Below is a small trained network, with its code and all its weights. Each question gives an input and a class and asks what happens when units are switched off, that is, made to give their printed mean instead of their output.

import numpy as np


def w(rows, s, z=0):
    codes = np.array(rows[::2]) - 128.0
    scale = np.full(codes.shape[1], s)
    scale[-1] = z or s
    return codes * scale


def f(y):
    return y / 2 * (1 + np.tanh(0.7978845608 * (y + 0.044715 * y**3)))


def log_softmax(a):
    a = a - a.max(-1, keepdims=True)
    return a - np.log(np.exp(a).sum(-1, keepdims=True))


def net(x, mask):
    res = np.array(x, float).reshape(1, 8) / 4 @ E
    y = f(res @ A[0][:, :-1].T + A[0][:, -1])
    res = res + np.where(mask, y, B[0][:, -1]) @ B[0][:, :-1]
    return log_softmax(res[-1] @ U[:, :-1].T + U[:, -1])


A, B = {}, {}
E = w([
[138,33,194,141,108,226,45,162,140],'x0',
[56,212,160,181,180,199,85,157,80],'x1',
[212,169,137,173,89,85,88,127,127],'x2',
[115,117,131,125,136,130,138,126,126],'x3',
[54,85,44,204,103,61,74,151,86],'x4',
[132,134,124,132,128,129,121,128,132],'x5',
[101,128,125,158,75,190,125,2,90],'x6',
[129,119,144,132,134,111,135,126,119],'x7',
],0.0073)
A[0] = w([
[102,168,141,129,168,178,104,155,82,74],'neuron 0',
[85,177,85,100,123,103,182,124,133,118],'neuron 1',
[156,202,116,143,111,79,153,114,114,189],'neuron 2',
[171,162,198,71,154,158,157,117,134,93],'neuron 3',
[158,85,182,175,70,159,79,161,142,93],'neuron 4',
[175,203,168,77,150,184,118,96,191,116],'neuron 5',
[128,197,97,154,119,113,201,142,92,49],'neuron 6',
[156,76,83,76,77,108,159,109,171,30],'neuron 7',
[149,128,136,120,194,96,124,237,161,76],'neuron 8',
[66,90,76,162,88,89,71,157,78,97],'neuron 9',
[93,181,111,107,143,61,151,77,124,106],'neuron 10',
[163,143,83,119,29,166,120,53,110,172],'neuron 11',
[149,155,89,125,162,94,176,186,129,174],'neuron 12',
[122,56,142,142,99,182,126,165,135,81],'neuron 13',
[176,53,65,133,95,124,167,96,234,52],'neuron 14',
[72,94,70,148,94,98,113,207,84,50],'neuron 15',
[45,151,133,148,136,159,135,169,108,208],'neuron 16',
[134,122,111,100,122,105,132,254,183,120],'neuron 17',
[121,205,104,126,111,105,164,80,114,184],'neuron 18',
[110,126,208,67,168,162,199,130,147,189],'neuron 19',
[115,246,183,179,153,151,88,154,78,111],'neuron 20',
[54,71,110,79,191,137,158,94,166,253],'neuron 21',
[92,75,162,99,97,164,59,142,169,73],'neuron 22',
[120,174,42,120,167,119,177,95,151,67],'neuron 23',
[85,104,132,169,88,154,150,43,106,86],'neuron 24',
[188,132,125,104,47,80,94,142,169,235],'neuron 25',
],0.007,0.0039)
B[0] = w([
[95,105,181,55,110,72,141,204,118,166],'neuron 0',
[187,115,157,70,186,158,92,151,119,166],'neuron 1',
[184,79,122,107,186,134,78,138,146,203],'neuron 2',
[190,104,45,151,71,82,192,184,98,198],'neuron 3',
[178,75,124,51,185,167,65,164,102,208],'neuron 4',
[149,131,50,159,115,92,175,173,115,220],'neuron 5',
[175,86,187,71,141,120,108,143,92,154],'neuron 6',
[74,164,189,80,56,89,156,184,67,174],'neuron 7',
[106,206,183,186,131,198,182,45,63,209],'neuron 8',
[183,102,69,133,110,113,148,149,88,215],'neuron 9',
[182,97,143,103,163,173,102,158,100,173],'neuron 10',
[65,137,157,163,130,178,125,86,141,223],'neuron 11',
[143,133,161,137,136,161,105,97,136,199],'neuron 12',
[170,143,139,54,153,150,108,174,106,181],'neuron 13',
[32,163,184,75,75,63,146,159,93,201],'neuron 14',
[161,166,73,157,73,143,150,138,62,185],'neuron 15',
[133,121,121,130,103,47,127,143,184,210],'neuron 16',
[122,220,190,200,154,194,159,59,97,224],'neuron 17',
[161,126,156,123,182,146,102,134,137,201],'neuron 18',
[164,141,70,145,99,132,130,134,150,236],'neuron 19',
[10,98,174,106,76,21,144,157,171,225],'neuron 20',
[105,139,124,168,142,131,82,103,253,224],'neuron 21',
[189,107,142,81,183,149,110,156,67,190],'neuron 22',
[134,102,159,59,155,168,96,158,71,160],'neuron 23',
[159,237,152,156,140,165,171,90,87,185],'neuron 24',
[45,134,146,171,151,92,103,122,193,253],'neuron 25',
],0.0073,0.0052)
U = w([
[170,108,142,51,165,148,79,151,74,36],'0',
[59,132,159,86,78,64,149,151,124,35],'1',
[113,175,159,188,130,183,166,81,80,38],'2',
[171,123,11,151,82,101,176,159,86,54],'3',
[128,119,116,147,132,110,108,125,156,254],'4',
[121,117,115,150,134,117,109,127,163,236],'5',
[129,132,111,148,130,114,81,121,191,185],'6',
],0.013,0.0054)

Each question gives the input, the list of numbers given to net, and the class t.
The units are the neurons (one row each of A and B). Each row of codes is followed by its name. A weight is (code - 128) times the scale printed after its matrix; where a second scale follows, it is the last column's (A, B and U).
mask holds one flag per neuron, in row order. A switched-off neuron (its flag False) gives its mean, the last column of its row in B, instead of its output. The means were averaged over made-up inputs and are rounded, as every weight is.
A unit's drop is (log p(t) with every unit on - log p(t) with that unit switched off) / (log p(t) with every unit on - log p(t) with every unit switched off).
The circuit of an input: a set's keep is (log p(t) with only the set's units on - log p(t) with every unit switched off) / (log p(t) with every unit on - log p(t) with every unit switched off). Starting from the 12 units with the biggest drops (on a tie, the unit counted first), units are removed one at a time, each time the one whose removal leaves the highest keep (on an exact tie, the one counted first), for as long as the keep stays at least 0.8.
units of the circuit, in order: the units of the circuit, biggest drop first
most important unit: the unit with the biggest drop
k most important neurons: the k neurons with the biggest drops, biggest first
input [0,-5,2,-2,1,5,3,-1], class 1: units of the circuit, in order => [neuron 14; neuron 7]
input [-5,0,5,-6,-2,-1,-6,2], class 2: units of the circuit, in order => [neuron 8; neuron 17]
input [0,-8,4,6,2,-4,-3,-2], class 1: units of the circuit, in order => [neuron 14]
input [-3,7,3,6,-5,-5,-8,-1], class 2: 4 most important neurons => [neuron 8; neuron 17; neuron 12; neuron 14]
input [-3,-1,-1,5,-5,-1,0,5], class 3: units of the circuit, in order => [neuron 3; neuron 19]
input [1,-1,-5,6,-7,-7,2,1], class 3: units of the circuit, in order => [neuron 3; neuron 19]
input [-6,4,-7,-2,-8,8,-1,-3], class 3: units of the circuit, in order => [neuron 3; neuron 5]
input [-5,8,2,3,8,4,-3,-4], class 1: 2 most important neurons => [neuron 20; neuron 0]
input [-5,-5,4,4,-6,-3,-6,-6], class 2: units of the circuit, in order => [neuron 17; neuron 8]
input [-7,-7,5,-7,1,-6,-8,-1], class 2: units of the circuit, in order => [neuron 17; neuron 8]
input [-1,6,-7,0,0,8,1,5], class 6: units of the circuit, in order => [neuron 21; neuron 8]
input [1,0,7,-4,-7,-6,3,-5], class 3: units of the circuit, in order => [neuron 5; neuron 3]
input [5,6,6,1,-8,-5,-4,7], class 3: 3 most important neurons => [neuron 3; neuron 5; neuron 19]
input [5,-5,-4,4,8,5,-5,-3], class 3: units of the circuit, in order => [neuron 15]
input [5,-2,-6,-1,-6,0,-8,5], class 2: units of the circuit, in order => [neuron 8; neuron 17]
input [7,4,-1,-6,3,0,-8,1], class 2: 3 most important neurons => [neuron 8; neuron 17; neuron 2]
input [-5,-7,-3,1,5,4,8,-8], class 2: units of the circuit, in order => [neuron 24; neuron 11]
input [3,-3,-6,7,0,-2,-7,-3], class 2: units of the circuit, in order => [neuron 17; neuron 8]
input [-2,-8,8,-5,8,-8,-7,-4], class 1: 3 most important neurons => [neuron 14; neuron 25; neuron 7]
input [0,-1,7,-8,3,8,-8,3], class 2: units of the circuit, in order => [neuron 8; neuron 17]
input [0,-3,3,7,6,3,8,8], class 2: most important unit => neuron 24
input [5,8,-1,7,-7,4,-1,-6], class 1: 2 most important neurons => [neuron 20; neuron 0]
input [-2,0,-8,-5,4,0,-3,6], class 6: 2 most important neurons => [neuron 21; neuron 3]
input [-6,-3,3,8,-8,6,1,-5], class 3: 4 most important neurons => [neuron 3; neuron 5; neuron 19; neuron 4]
input [0,-7,8,1,-8,6,3,0], class 3: 3 most important neurons => [neuron 3; neuron 5; neuron 20]
input [4,-8,5,7,6,-3,7,3], class 1: 3 most important neurons => [neuron 14; neuron 7; neuron 17]
input [-3,3,4,6,7,1,0,-3], class 3: most important unit => neuron 9
input [1,-8,7,-8,-4,6,3,-4], class 1: 2 most important neurons => [neuron 14; neuron 7]
input [1,1,-1,-6,-4,-4,-8,-5], class 2: 2 most important neurons => [neuron 8; neuron 17]
